Below are the code and all the weights of a small trained network. Each question names an input and a class and asks about switching units off, where a switched-off unit gives its printed mean instead of its output.

import numpy as np


def w(rows, s, z=0):
    codes = np.array(rows[::2]) - 128.0
    scale = np.full(codes.shape[1], s)
    scale[-1] = z or s
    return codes * scale


def f(y):
    return y / 2 * (1 + np.tanh(0.7978845608 * (y + 0.044715 * y**3)))


def log_softmax(a):
    a = a - a.max(-1, keepdims=True)
    return a - np.log(np.exp(a).sum(-1, keepdims=True))


def net(x, mask):
    res = np.array(x, float).reshape(1, 6) / 4 @ E
    y = f(res @ A[0][:, :-1].T + A[0][:, -1])
    res = res + np.where(mask, y, B[0][:, -1]) @ B[0][:, :-1]
    return log_softmax(res[-1] @ U[:, :-1].T + U[:, -1])


A, B = {}, {}
E = w([
[126,120,136,125,123,112,134],'x0',
[46,18,120,52,84,189,113],'x1',
[37,154,68,163,57,78,81],'x2',
[125,110,145,128,113,103,146],'x3',
[129,134,122,127,131,138,122],'x4',
[199,166,90,95,3,149,217],'x5',
],0.013)
A[0] = w([
[48,63,201,139,190,139,194,180],'n1',
[10,126,71,158,134,74,69,163],'n2',
[226,142,137,60,118,143,193,139],'n3',
[157,195,96,208,93,119,119,109],'n4',
[83,170,77,90,78,170,131,139],'n5',
[83,187,106,249,97,36,109,147],'n6',
[22,137,134,110,23,138,127,100],'n7',
[76,51,68,120,96,103,114,81],'n8',
[113,65,141,15,140,182,116,190],'n9',
[153,155,253,174,240,111,131,254],'n10',
],0.011,0.0044)
B[0] = w([
[146,105,168,178,134,187,59,204],'n1',
[61,155,91,152,247,153,183,219],'n2',
[239,37,58,71,159,119,154,222],'n3',
[161,150,63,52,103,59,131,187],'n4',
[108,158,146,154,66,125,207,179],'n5',
[91,241,98,49,180,80,48,220],'n6',
[95,172,63,181,87,145,202,201],'n7',
[155,84,138,186,147,159,197,180],'n8',
[44,5,213,138,39,170,40,225],'n9',
[181,223,215,203,101,254,192,248],'n10',
],0.0086,0.018)
U = w([
[144,215,147,194,58,179,218,251],'0',
[108,200,134,118,220,94,82,174],'1',
[251,131,90,107,202,111,161,165],'2',
[138,179,49,105,60,25,104,108],'3',
[104,98,204,120,142,164,56,72],'4',
[55,99,115,180,205,131,157,6],'5',
[143,60,113,40,51,156,117,141],'6',
],0.012,0.0032)

Each question gives the input, the list of numbers given to net, and the class t.
The units are the neurons (one row each of A and B). Each row of codes is followed by its name. A weight is (code - 128) times the scale printed after its matrix; where a second scale follows, it is the last column's (A, B and U).
mask holds one flag per neuron, in row order. A switched-off neuron (its flag False) gives its mean, the last column of its row in B, instead of its output. The means were averaged over made-up inputs and are rounded, as every weight is.
A unit's drop is (log p(t) with every unit on - log p(t) with that unit switched off) / (log p(t) with every unit on - log p(t) with every unit switched off).
The circuit of an input: a set's keep is (log p(t) with only the set's units on - log p(t) with every unit switched off) / (log p(t) with every unit on - log p(t) with every unit switched off). Starting from all 10 units, units are removed one at a time, each time the one whose removal leaves the highest keep (on an exact tie, the one counted first), for as long as the keep stays at least 0.8.
circuit, biggest first: the units of the circuit, biggest drop first
k most important neurons: the k neurons with the biggest drops, biggest first
drop of u: that unit's drop, to one decimal
input [5,6,6,-6,8,0], class 5: circuit, biggest first	n2
input [7,0,6,3,6,-1], class 1: 2 most important neurons	n6; n2
input [-2,8,2,-8,-5,4], class 0: 2 most important neurons	n7; n5
input [-5,7,7,-8,3,-2], class 5: 2 most important neurons	n2; n10
input [3,-4,8,0,2,0], class 1: 3 most important neurons	n2; n6; n3
input [-8,5,4,7,-8,0], class 5: 4 most important neurons	n10; n2; n9; n4
input [-7,8,8,5,-4,0], class 5: 2 most important neurons	n2; n10
input [3,8,2,-4,-4,-2], class 5: 2 most important neurons	n2; n7
input [6,-2,8,7,8,5], class 3: 2 most important neurons	n6; n10
input [-3,-5,0,2,-7,4], class 2: 2 most important neurons	n3; n9
input [0,-1,-1,5,5,6], class 2: 2 most important neurons	n9; n3
input [2,-1,8,-3,4,7], class 3: 3 most important neurons	n10; n6; n4
input [0,1,-4,2,-2,6], class 6: 2 most important neurons	n2; n10
input [8,-7,-5,-2,-8,5], class 2: circuit, biggest first	n3
input [8,0,1,5,-8,-3], class 1: 3 most important neurons	n9; n7; n5
input [-4,0,-1,6,-2,-8], class 0: 2 most important neurons	n10; n9
input [8,-8,-6,1,8,-6], class 0: drop of n10	2.0
input [-3,-2,-2,-7,7,-7], class 0: drop of n10	1.2
input [-8,-8,-7,-5,-3,-5], class 0: drop of n10	3.1
input [2,4,0,1,3,0], class 4: drop of n4	0.4
input [-8,-7,4,3,6,-3], class 1: circuit, biggest first	n6
